[-45  19  40  18  59 -52] -> -45, -52

[[15 23 55 13]
 [-6 -9 60 31]] -> 15, 31

[[ 31  18   5  28 -45  -4]
 [ -1  -4  24  28  56   6]] -> 31, 6

[[ 32 -51 -40 -27  27  51 -25]
 [  8  31 -50  -2  66   7  15]
 [-41  54 -14 -37 -49  59   0]] -> 32, 0

[[-43 -41  11  -2 -48]
 [ 57  51 -37  28  27]
 [  8 -34  58 -20  16]] -> -43, 16

[[ 18  37  -1  -7  35  17]
 [-16 -43  13  10 -34   5]
 [-24 -49  -9   2 -54  12]] -> 18, 12

[44 16 17 32 70] -> 44, 70
---
[[ 48  72  -7  46 -39  63]
 [-10   1  70  43  13   8]
 [ 24  -4  48 -14 -39  47]] ⇒ 70

[[ 18 -25  54  35 -30   6]
 [ 32 -45 -18  16  59  71]
 [  0  11 -35  -8  29   3]] ⇒ 59

[-14  36  12 -50  47 -66 -19] ⇒ 36

[-21  24  63 -34] ⇒ 24

[  4 -68  -7 -18 -20  11] ⇒ 4

[[  7  -3 -10  10]
 [  3 -20 -40 -58]
 [-11  -7 -41  -5]] ⇒ 7

[-37 -63  -2   7 -14   0  40] ⇒ 7
---
[[-17  -5  29  14  -4 -39]
 [ 35  -5 -35  52  18  23]] >> 52

[[ -7  -9   5  -2  -3 -17  -9]
 [ -9  12  51  -1 -16 -17 -13]
 [  2  14   1  11   1  -1  12]] >> 51

[53 -6 -9 55 14] >> 55

[[-14 -15   0  28  19  -7   3]
 [-35  50 -16 -28  63  -7 -40]
 [-33  38  18 -15  46  -6 -24]] >> 63

[  7  53   1 -15] >> 53

[-45  62   5  10] >> 62

[-22 -61 -25 -24 -28] >> -22

[-13  28  12 -56   5  27] >> 28
---
[[ -5 -13 -12  34]
 [ -5   1  11  -9]
 [-38 -66  16  -4]] gives 1

[[-24  21  10  47  34  -6]
 [ 37  22 -55  -2  -2   6]] gives 47

[[ 18 -11  16  19  19 -29  17]
 [-25 -14 -55   5 -29  32 -22]] gives 19

[[ 15  46  17 -66]
 [  9  39   7 -37]
 [-22 -46 -10  46]] gives 39

[[  5  64 -31 -31  72]
 [ 25 -22   7 -16   4]] gives -31

[[  1  48  57  20]
 [-25 -45  32 -33]] gives 48

[[ -9  22  -1  60]
 [ 26  44 -14  -1]
 [-43 -41   8  25]] gives 44

[[ 34 -22   3 -35 -23 -13]
 [-62  -3   4  49  26 -13]] gives -35
---
[ 39  20   0  13 -72 -41] → 39, 20

[-12  -6 -14 -69] → -6, -12

[-22  -9   0  63   4] → 63, 4

[[ -4 -26 -26   5]
 [-29  37  52  -2]
 [ -9   9  12  10]] → 52, 37

[  7  29 -12  31 -70] → 31, 29

[-23  37  34  61] → 61, 37

[ 8  9  5 19 69] → 69, 19
---
[ 20.3  13.8  14.5  11.3  13.1 -11.5  17.0] out 13.8

[[ -4.46  -3.93  -6.25  -5.62  -3.84  -6.56]
 [  4.79   4.04   8.29  -4.54  -1.96  -5.24]
 [ -5.34  -9.70  -7.65  14.59 -15.48 -15.90]] out -3.93

[-0.09  0.04  0.05 -0.15  0.15 -0.20  0.09] out 0.04

[ -1.783 -10.249   5.528  10.011] out -10.249

[-1.48  1.84 -0.37 -1.21 -0.45] out 1.84

[ 12.601   9.930  13.256 -18.017 -15.429] out 9.930
---
array([[  33.42, -116.39,  -81.03,   63.39],
       [  48.86,  123.28,  179.69,   19.96]]) result: 179.69

array([-0.092,  0.052, -0.076,  0.082,  0.137,  0.008, -0.113]) result: -0.076

array([ -1.65, -12.99,  14.61,   0.78, -14.51]) result: 14.61

array([  89.26,   51.10, -103.08,  -50.41,  126.44,  -67.38,  -13.14]) result: -103.08

array([137.563, -56.340, -97.541,  73.457]) result: -97.541

array([ 115.7, -106.1,   87.5,  -46.8,   44.4,  188.9]) result: 87.5
---
[[-53 -56 -54  57 -38  57]
 [ 54  53  53 -49  54 -45]
 [-55 -53 -51  56 -54  50]
 [-49 -42 -56  39 -56  29]
 [-57 -57 -57  56 -51  56]
 [-55 -56 -57  55 -57  52]] ⇒ -56

[[  0 -28   1 -45  -2   5 -31  -4 -12 -10 -26 -29 -15  40  30]
 [  7 -37   3 -35   7   4 -34   1   3 -31  17 -37 -30   6  38]
 [  9 -38   4 -35   8   6 -35   0   5 -34  21 -38 -33   1  39]
 [  9 -40   5 -37  10   6 -37   1   5 -36  24 -42 -36   4  42]
 [ -9  36  -1  36  13 -46   9  59  26  36 -42  25   4  49 -22]
 [  9 -38   5 -35  11   8 -35   0   5 -35  26 -39 -35  -1  39]
 [  9 -41   4 -36  10   8 -36   0   6 -37  27 -40 -35  -2  41]] ⇒ -28

[[ 15 -19  19 -52   1  10   5 -25  -8   3  -8 -40]
 [ 21  17  -9 -21  13   4  -1  -8  -9  -8   6 -26]
 [ 18   8   4 -37  26  -5   0 -11  -6  -9   7 -28]
 [  1  20  -6  17  23 -30   0   5  -7  -6  16  17]
 [  3  22 -14  24  19  -6   8  12   6 -14  14  11]
 [ 25  11  -2 -37  21  12   7 -14  -1 -15   5 -36]
 [ -3  -9   2   2 -23  17  -7   6   5  12  -8   5]] ⇒ -19

[[-43  18  -4  17   5 -20   9 -16   6  28   0  41  15 -53 -27]
 [ 30   5 -25 -12 -10 -31   4 -15   4   9 -51 -20  51  25  13]
 [-57  21   0  16   8 -24   8 -14   3  38   1  42  19 -69 -38]
 [ -2  -8   7  24 -15  44 -10 -35   4 -21  31  -2   5  30 -34]
 [ -7 -18   9  39  -2   0 -31   3  -7  -5  25 -20   1  11   1]
 [-38  -5  25 -10   8  -2 -26  27 -29  24  13 -34   7 -31 -29]
 [ 46 -13  30 -13   5   9  55  30  -6 -13  30  29 -18 -27  44]
 [  0  -6   4  21 -10  26  -7 -24   3 -15  20   2   6  20 -19]
 [  5  -7   9  17   9  -1  -3  14  -9 -19  20  10  -7   4  24]] ⇒ 18

[[ -5  -1  -8   8  17  -5 -28  20   9]
 [-22 -58 -21  17 -20  37 -10  19 -17]
 [ -5 -20 -32  -4  -5  -7  -9 -17 -29]
 [-19  10  35   8 -27   4 -12  -3  35]
 [ -3  -8 -38  46  42   8 -61  37   7]
 [ 56 -36 -47  52  30 -28 -25 -33 -19]
 [  0  19  -3  37  45  -8 -62  44  39]
 [ 42   4 -29  56  42 -39 -54 -19  15]] ⇒ -1
---
[[ 38  38   2  57 -42 -13]
 [-23  15  34  61 -51 -41]
 [ 19  33  19   0  17 -26]] Out: 15

[[ 26  14 -35 -49  15]
 [ 36  22 -35 -65  23]] Out: 22

[[ 28 -29  40 -31 -39  39 -43]
 [  3 -41  54 -28 -22   1   7]] Out: -41

[[ -7 -36 -13 -23 -56  29]
 [  3 -53   8 -20 -50  15]
 [ 66  12  42  29  11  -8]] Out: -53

[[-53  33  31 -10 -30]
 [-30 -36  27  50  38]] Out: -36

[[  8  40  42  50]
 [ 20  35 -43   3]
 [-39 -66 -64 -29]] Out: 35

[[ 69 -14  21 -21 -15]
 [ 34 -70  28  56  -7]] Out: -70

[[  6 -45  44  47  14  -1]
 [ 16 -13  38  55  -2  -5]
 [ 38 -17   3  46 -18 -35]] Out: -13
---
Q:
[[-10 -29 -20  26 -12  11 -41]
 [ 13  30  -4 -37  -6 -20  70]
 [-27   8  -6 -21  21 -21  21]]
A: 11

Q:
[[-15  32 -40  14]
 [ -3   3   3 -55]
 [ 13  52  -7  -1]]
A: -40

Q:
[[ -4  29 -10 -22  48 -19  15]
 [-44  45 -45 -16  67  -7  17]
 [ 30 -11  -5  25  42  27  -8]]
A: -19

Q:
[[  1  17  58  -7  28 -34]
 [-18  19 -40  -8  -2  35]
 [ 26 -49  36  22 -16 -36]]
A: 28

Q:
[[ 40 -13 -12  35 -12]
 [  8 -40  39  33  33]
 [-43  55  43  -4   2]]
A: 35

Q:
[[-14 -34 -30   9  52 -25]
 [ 15 -50  -5 -47   0  17]
 [ 45  12  -5  16  13 -19]]
A: 52
---
[ -8.65  -5.18   5.43 -10.59   6.09  13.09   6.47]	-10.59, 13.09
[ -3.5 -13.3  13.8  -1.4 -16.5]	13.8, 13.8
[-0.087  0.063 -0.022 -0.136 -0.031  0.102  0.035]	-0.136, 0.102
[ 136.52  113.71   74.58 -143.96   54.64  -93.70  130.69]	-143.96, 136.52
[-0.053 -0.178  0.146 -0.195  0.023  0.077 -0.092]	-0.195, 0.146
[-0.118  0.060 -0.094  0.167 -0.102]	-0.094, 0.167
[-0.100  0.016  0.178  0.043 -0.002 -0.060 -0.117]	0.043, 0.178
[-0.15  0.08  0.07 -0.03  0.12  0.00 -0.13]	-0.03, 0.12
